Each row is followed by its class.
[ 27  23 -14  36  14  -9  31  19  32  28 -24  24  28 -11 -40   5  36  -3
 -27  14  38  24  11 -61  27  26  -6   4   8 -15 -57 -11 -41 -59 -20  13
  31  39]
z437
[ -5  25 -13  11  34 -22   6  -6  41 -51  10  28  46  -7 -31 -20 -14  -5
  14 -29 -26  33 -23  42  -6  12   6   2 -13  12  44 -42 -52  33  10 -34
  -5  35]
z356
[-12  21  11  -9  10 -26 -23  17  61  32  38  -5  10   1 -33 -24  -8  53
  -3   2 -16  52  18   8  -1  40 -29  58  50   0 -17  14 -17  -4  11   1
  -8 -19]
z853
[  4  16   4 -47 -13  -6  12  36 -39 -18  41   8 -36 -22  36  11  21  -8
 -10   5  56 -12   4 -18  -2 -25  33 -21  -9 -16  39  -2 -35   4  15  20
  19   5]
z923
[ 35  12  24  21  26 -44 -17  20 -75  -2 -49 -22  -7  48 -15   0  -9   5
  12 -14  -6   3 -37  45  -3 -53  12  25 -20 -31 -25  32   2  26 -32  44
  19  76]
z923
[-13  25  -1 -11  31 -24  14 -34  21 -25  19  47  46  16  10  15  14 -22
  -3  -1 -34 -12 -23 -31  20 -49  20  49   0 -81  33  -3 -45  16  27 -26
  -9  29]
z424
[ 34  29  20  39 -10 -42  -1  33   4   9  55  21  16 -33 -33 -20  -9   8
 -27  22  36  24 -27  42  13   0 -22   2  29   6 -20  26 -13 -54  46  18
 -14  22]
z923
[ 32  -5 -24  16 -14  69  11  63  -7  29  11  11  20  -1 -42  -4 -28 -20
  17  11 -25  35  -7  22  17 -44 -23  20  45  13 -22  51 -17  -5  28   9
   8  -5]
z929
[  5 -15  14 -16  34 -67   2  21  16 -11   2   0 -26  23 -13  22  25   2
   8   3 -19  10   7  21 -21 -36  38  22  42 -15 -14  -4  -3  30   3  26
  53  -9]
z929
[-15 -24   9 -30  -8 -22  22  65  22  -7  29 -34 -42   8   0 -16  23  -1
  29 -14  24   1  -3 -54 -58  26  24  -4  12  39 -23 -41  62  -4 -32  23
   2 -34]
z285
[ 11  11  -4  -2  -3  49  12  14 -31  42 -27  19  14 -12 -24  25  -4  -4
 -16 -11 -37  -5  22  62  46 -12 -21 -12  31  36 -20  26   9  22 -19   8
 -15  50]
z923
[-22  -3  -5   5  -6  65  22  20 -18  10 -10 -12   2 -17  -7   5  11 -44
  26 -22  33   6   0 -71 -29  -8  49   2 -19 -17  23 -28   4 -14 -17 -25
   0   3]
z424
[-33 -28 -13 -15  26 -34  13  -1 -24 -47  23  14  19  15  35   0  34 -15
  18  -9  -4 -39  -5  -9 -43   1  21  -7   0   2  24 -37 -30  37 -12 -20
   3 -23]
z929
[-19  -7 -13  11  25   4  30  38  39   3  25  -8  32  -8 -27 -44  15 -12
   7   8  14 -43 -29 -43   2  14  13  18 -28  13 -38  34   1 -18  11   3
 -61  45]
z447
[ -3  -3  23   9 -10   0  21  -5 -15 -17 -22 -22  14 -44  10   3   4  -9
  18  -5 -37   7  12  55 -14  -5  -1  -1 -25  61 -40  26 -10   8  19  29
   8 -23]
z447
[ -8  -3 -29  -3 -21  44  20  20 -10  37 -38 -26 -51 -15  -2  16  29 -17
  -3   2  20  42 -12  40  51  15  26 -32  19  -5  -3  10 -14  30 -14  19
 -28 -12]
z807
[ 16  -5  -5  22  22  16  12  52  47 -45  16  20 -15 -30 -12   6 -10  11
  -6  11  -7  16  19  27   4 -11  22 -15  29   9   9  17 -31  -7   3 -29
   1 -24]
z437
[ 35 -42 -40   4  27  -2   3  14  13  30 -16 -33 -11 -11 -18  -6 -18 -33
  14 -18  25 -22  -2 -32 -30  10   3  -4 -64 -12 -26  -4  34  42 -16 -11
  19  18]
z356
[-32   8   4 -18  12  34  13 -17 -32  -4  12  11  37 -11   9  -9  10  10
  13 -28  -1  -8  52  36 -24  25 -14   1  30 -19  32   5   2  31  20 -38
  12   3]
z180
[ 12  31 -31   2  59  31   3 -32  -5 -20  11 -12  30   1  -3 -13   1 -11
 -31 -50  19  23 -17   1  15  41  25   1  24   1  40 -14 -49  43 -52 -37
 -29  53]
z180
[-33  61  17  40   6  -8 -14  -8 -18   0  11   4  -3  -8 -38 -33   4  -7
   9 -28  15  17   3  14 -23  33 -12  21 -14  -4  18 -14 -85   0 -28 -32
 -40  16]
z929
[ 16  42  32  -4   0 -31 -23  -6  19  25  24   5   7  20 -11  -9 -23  22
 -10   2  10  31 -17  15  39 -18  -1  19  41 -18 -17  19   9 -36  18  39
  11  17]
z923
[  9  -4  -3  44   6   4 -29  37 -36  -2   7  40  12  11   4   5   2  30
 -24  20  -5 -20  10  13  -9 -27 -38  20  24  -7   6  45 -21  24   4 -22
  12  -1]
z853
[  3 -33  38  39  38 -24  28  29  -5  10 -56   3  25   8  -8  30  13 -45
  51  -1  -2 -19   5 -48 -14  -8   5  35 -26 -17 -80  -2 -42 -39  -6  12
  22  20]
z807
[  2  10  16 -49   6  29  29   1  59   0   5  -5 -17  -6  49  -7  19 -13
   4 -24  14  23   6 -16  -6  30  -5  36  -8  -6  -9  -6  -6 -20  -3  16
  -7  34]
z192
[-47  27   6  14 -17  25  -8   7  28   7  26  28   2 -10  37  23  26  22
   5 -30  20   5  10 -26 -42 -37  25  23  -1 -40  -4  34  25  -7   5 -33
 -32  31]
z285
[ 17 -25 -11  20   2 -12 -47  36 -32 -24   5 -22  -9  17 -22  11 -31  33
  -6 -16  22 -15  18  47  15   2  22  -1  -6  60  29  15   2  -7   0  -4
   7  26]
z437
[-24 -26 -24  22  29 -64  -2  37 -28  18  51  14  30  24 -16 -11   2  11
  15   8  37 -40 -15 -74 -58 -26  47 -21  23 -44 -38 -21  33   4  -9  -2
  -3  11]
z437
[ 42  -2  -6   1 -15 -14 -22  17  29  41   9 -23 -43   1  58  -7  -5  26
 -19   8   1  53 -31  51  23  18  -9 -10  33 -10 -42  24  39 -21   6  33
 -17  -6]
z356
[  0   6 -24 -30  -4  -9  -7 -11  18  26   4 -37  -4 -11  14   5   2  12
 -15  21 -40   7  -7  47  43  28  28 -12  14  26 -21 -16  -7  55  16  60
   6   0]
z447
[ -1  -5  -6 -39   3 -40  28  11  10  -1 -16  19 -20   6  19 -12 -17  30
   0   2 -45  31  -2  19  42  -2   1 -37  11  53 -36  13  16  18 -24  34
  15 -39]
z192
[ 22  26 -14 -20  -2  11  34   1  -9  -5  12 -20 -23 -27 -12   5  -8 -16
  24  -9 -15  18  -4   4  11 -14  12  -2  -2 -18  27  10 -43 -15  23 -15
 -21 -15]
z180
[ 11   9 -19 -12  37  29  63  22  15 -59  13 -22  10 -29 -13   4  24  -1
  15  34   3  37  -7 -76   4  39 -13   7  -8 -21  25 -17 -15 -43  19  -8
  18 -20]
z853
[ 14  21 -12  -3  19  81  28 -30  40  23 -11 -47  33 -16  30  18  17 -47
  -3  -2  -6  13   6 -43  12  23  27  24 -10 -20 -32 -19  -6 -37   4  37
   3  45]
z424
[  5  41   4 -31  19  10 -24 -30 -36 -11  26   2  17   8  27   6  -8  13
 -32 -15  17   7  37 -50   7   2   5  28 -24 -20  13  12 -68 -12 -43   5
  12  34]
z424
[-32   0  10 -21  14 -13  24   3  28 -16   4  17  42  -7  34  -6  37  -8
  11 -14 -34 -18   5  -3 -34  -7  21  10   5  40 -29 -21 -50  19  -8  23
  -6  28]
z447
[ 24 -11   9 -13  50   0  15  15  36 -23  -8  -3  16  20  -8 -10  -1  -6
  24  15  38  -9  27  -5 -20   6  20   3   2 -60   0  -1 -24 -19  27  -9
  37  16]
z853
[-10  -7 -10 -22   1  -9  44 -43 -21  38 -47  13  13 -10  55  25  21 -41
   7 -31 -12 -12   1  10  13 -41  -4 -27 -23   0 -33   2   3  29  13  29
  14  41]
z923
[-17   0   4 -30   0 -38 -11 -23  28  -8  26  -5  15  -6  13   3  36  17
 -31  -3 -27 -26 -11  15 -12 -13  12  18  11  40  -1  -9  39  16   5  32
   0  48]
z447
[ -9  22  48 -14 -22  15  12  29 -15 -22 -11   5   3  -7  65   9  37  18
  16  -8  27  23 -10 -26  32   2   0  31  -4  12  -7  41  17 -61  36  15
  28 -44]
z853
[ -9 -15 -34  27   6 -21  -1  43  -4  57  25  15  -1  -3  -4 -14  10  23
  -2 -13  64  25   0 -14 -31  -1  48 -18  47 -34  -6  19 -24  -9   9 -33
 -16  23]
z180
[ 33 -22  14  -7  -2 -17   0  41  -3  11  18  16  -1  17   0 -17 -16 -29
  21   5  10 -17 -42 -19  -6   1 -26  20 -31 -40 -54  -3  15 -20   4  14
   3  28]
z929
[ -5  -1  42  39  40   6   1  23   6 -28  13  11   1  -6 -37 -14   2 -27
  -3 -21  36   4 -19   0  -3  31 -23  26   2 -14 -23  12  23  18 -24 -14
 -15  14]
z807
[  5  14 -23   5  17 -15  11 -20  20  32 -32 -22   6   1   3  19  10  24
   0   4 -36  20  41  18  17  -9   4   8  11 -20 -47  24 -11  10   3  32
  29  11]
z437
[-62   0  12 -11  -7 -17  23 -32  49  26 -44   7 -17  -2  47   1  31  -1
  22 -58  21   4  23   1   8  46  34 -13 -31  50 -16 -26  12  15 -11  -1
  -1 -18]
z192
[ -13   58   13  -20  -15   48  -13  -32   33   14    6   29   16    4
   18   -1  -20  -22    4  -15   30   31   14  -39   35   -8  -12   18
  -27  -27  -14    3 -114  -62   17   17    5   40]
z929
[-18   4  10  -7 -13  14 -19 -30  20 -15  41  23  28 -16  13  33 -14   2
   9 -11  27  -2  30 -49  -5  19 -11   0 -22  14   1 -26  -3 -31  25  -8
  29 -47]
z356
[ 12  -1  -2   4  57 -36  37  26  14 -40  10   4  43  25  -6 -34  43 -17
  27   9 -19 -63  10 -13 -32   0 -25  40  -9 -30  30  -7 -40 -20   7 -26
 -12  70]
z807
[ 39  31   5  11  56 -84  45  -3   5  10 -35  -5  12   3 -16 -12  -1   4
  -1  -8  -6  43  -6  38  54 -13  30 -22  24  15 -51  38 -45  -4  -7  35
  18  -6]
z923
[  0  33  -4  -8  31  60  -3 -29  -7 -16   8  -6  37  58 -13  22  10   4
  -7 -11  16  27  28 -34  31 -33  -5  22  62   8  14  23 -26 -33 -16  44
  19  41]
z807
[ 15  -3  36   9  11  14   5   6 -22 -15  -9  50  44  -9  18   6  -2 -23
 -14  -5  28  13  21   5 -26 -17 -53  20 -14  -6 -75  33 -69  11   7  29
  45   9]
z853
[-19   8  11  -8  36 -19  29  -7  -4  -9  -3   2  11   3 -33  -8 -15 -11
  29 -38   6  18  18 -40  -5   1  -1   4  14  -4   1 -11   9  -3 -14 -27
   4 -11]
z437
[-51  16  29 -22  -1  35  12 -32  16  26  -5  49  22   7  15  -3  16   0
 -21 -11  -6  16  -8 -13  15 -13 -42  38  50 -39   1  15  60  -5  15 -13
 -11  53]
z192
[ 52  12 -23  21  92 -24  20  46 -13 -17  -4  -8  -7 -10 -13   1   6  -3
 -28   0  47  -4  28 -31  13  33  42 -29   6  13  15   3 -41 -10 -32 -29
  26  58]
z356
[ 27 -28  -1 -16  14  34 -31   6  50  -6   2   8   5 -14  33  25 -13  20
 -30 -16 -12  16  41  55   2  19   4  -5  32  59 -24  11  -8  49 -24   6
  38 -39]
z853
[ -1  40  12  12 -29  39   5   1 -60  22 -10  -7  11 -18   5 -19 -17  -7
   7  23 -14  43  14 -18   8 -13 -10  -9  24  -9   6   1 -38 -37   0   9
  22 -48]
z424
[-80  21  22  13  50  26  -6 -52 -38 -85  44  -8  44  10 -11  -6  16 -10
 -15 -28  15   5  -4 -50 -19  43 -17  27  31  60  36 -19 -45  -9 -46 -17
 -43 -23]
z929
[-57  13  20   3   9  35  19  25   3   0  18  40  15  10  37  -2  -7 -26
  22 -10  11  18  -5 -74 -31 -17 -12   8  35 -32 -21 -17 -25  10   8  -5
  -5   6]
z285
[ 14 -28  -9   8 -21  24 -16  27 -23 -38  10 -15  17 -10  -5  14 -26  30
   9  10 -37  20 -16   1   0 -39  -9   8  23  44  19  19  57 -43   7  -5
  16 -29]
z437
[ 26  17 -47 -52  26 -29  29  -5  71 -30   9   3  -7 -11  -7   0  26  15
 -44   2 -48  18  -6  66  37 -31  23 -12   1  -9 -23  22 -19  65 -10  46
  -1  46]
z437
[  5  23  11 -34  -9   1  12   7  19   3  26   1  -8  -9  21  -2  11  25
  18 -17 -15  15   9  17  18   8  -6  27  35 -18  58  10   5 -21   4 -43
 -27 -32]
z923
[ 13  -2 -17 -43  -1  40  42  19 -19  13 -10   2  24   0  51 -18  23 -51
   5  -8   9  -3 -68 -28  62 -34   9  -7  13 -16  10  20  25 -25  17   6
 -31  49]
z807
[-30 -33 -15  -3 -26 -42  -6  40  16 -21  29  24  19 -11   9   7  -7  34
  10  18 -48  34 -19  -9 -16  14  -6 -13  18  43 -36 -60 -18  14  -2  34
  23 -43]
z437
[-25 -10  16 -19  20 -11 -27 -22   9  20 -56 -22  59  23  -5 -16  -4  14
  27 -42 -17  -6  16   4 -11  -4  -6  70 -44   7 -25  26   5  36   4   7
  43  32]
z853
[  5   3  18   1  49 -49 -16  -7 -54  -2 -12 -54 -15  18 -25  10 -24  14
  35  -1  -3 -11  10 -36 -14  12  20  20  -6 -29  26 -17  43  18   2 -13
  45 -23]
z853
[ 26  -3   3  25  24  -1  13 -25 -39 -32   3 -28  47  22 -35  19 -15 -14
  12   7 -31 -21 -10   8  31   5 -13  32 -37  -4 -23  20  41 -17  20  29
  -1  11]
z424
[  4  37   3 -27  16 -72  10  -8  19 -27 -12   8   5  -6  34  -1  26  49
   7   9 -54  32  17  25 -14 -24  22  -2   2   2  -7   3 -86  -5 -15  14
  20 -20]
z853
[ 20   8 -11  18   8  23 -22  60 -21 -30  30  -7 -10  -8 -17  21 -20  38
 -13  15   9 -20  27 -47   8   9   3   6   3  39  49  13  31 -39  -7 -37
  19  18]
z285
[ 17  -3  12  13  32  18   1 -16   9   3 -31 -44 -20  10 -15  -8 -18 -23
   9 -19  47  -3 -11 -22  34   2  11  15  -2 -11  37  25  46 -22   2 -22
  11 -10]
z923
[-18  12 -19  -5  24  -5  17 -17  41  -5   9 -14  28  34 -22  -8  -5 -12
  51 -42 -14  21  -3  -8 -23  -1  24  17 -20   8 -20 -17 -57 -12 -14  10
 -31  27]
z929
[ -24  -42   -3   20   35 -101  -29   -4  -16    7  -12   13   -6   36
  -18   -7   -5   34   13   -1   35  -23   18  -17  -27  -38   27  -15
   -2  -34   10   17   17    2   -8  -29   28    8]
z807
[ -5  39  36  34  25  22 -15  10 -30 -17   0  12  15 -11  -7 -12 -23   7
  -4 -27  43  47   2 -36   6  28 -16  20  23  12  40  -5 -49 -32 -34 -39
  11   7]
z923
[ 14  -9  23  42   5 -39 -54  62   0 -68   3 -17 -28  -9  11 -16 -23  32
  -4  14 -20 -38 -12  43 -47 -15  16  12 -46  34  22   9  15  23 -11 -14
  28  10]
z285
[ 21  27  12 -28  36  14  61   6   4  24 -33 -11  19 -34 -23 -13  -5 -60
  12 -17  15  12   0 -32  44   5  20 -26 -16  26 -62  16 -13 -44   0  18
  -4  17]
z356
[  0 -24 -27  -5  60 -61  21  17  57   3 -47 -18   4  30  12  -6 -11  46
  25  12 -48  34  12  13  21 -23  30  -5  -1   2 -57  47 -19  13  16  37
  31   7]
z853
[-26   5  -6   7   6 -42  -4  22   0  28 -12  20   2  -8 -10  18  -1  16
   7 -28 -34  -2   1  12  23  -8  13  17 -16  36 -14   6 -37  54 -15   3
  -7  12]
z923
[ 15 -28 -14 -33  12 -24  11  26 -39 -15  41 -26   7  21 -41   7 -33  -8
  45   3   8   9 -12  -6  16  11  10  12  -8  -3  -9   4  -8 -12  28  17
  -5 -29]
z929
[ 51   3 -34 -10  59 -33   3 -18  21   7  17 -20  25  15 -16  28  -9  42
 -17  24  23  -7  34  -7  60  71  19  -9 -11 -29 -39  20 -23 -22  -3   6
   2   2]
z853
[-70  32  35 -15  28 -14  12 -39  -3 -36   4   3  46  11 -14  -5 -11  24
  30 -18 -28  39  10 -41   7  26  -6  50  18  22  12 -11 -26  -3  -3  -2
   5 -49]
z192
[  4  15  14  -4  37  23  16  -8 -13   3 -39 -33 -28  13  36  15  25  -6
  -6   0 -10  21  30  19  16  10  26 -31  68  29 -19   6  -1   3 -38  26
  13 -51]
z356
[-37 -10 -27  10  45 -29  25   4   5 -13   3  23 -11  37   7  19  13  32
   9  -2 -11 -19  24 -11  13   0  48 -35  53  27  40 -10   9  10 -15 -31
 -21  -9]
z192
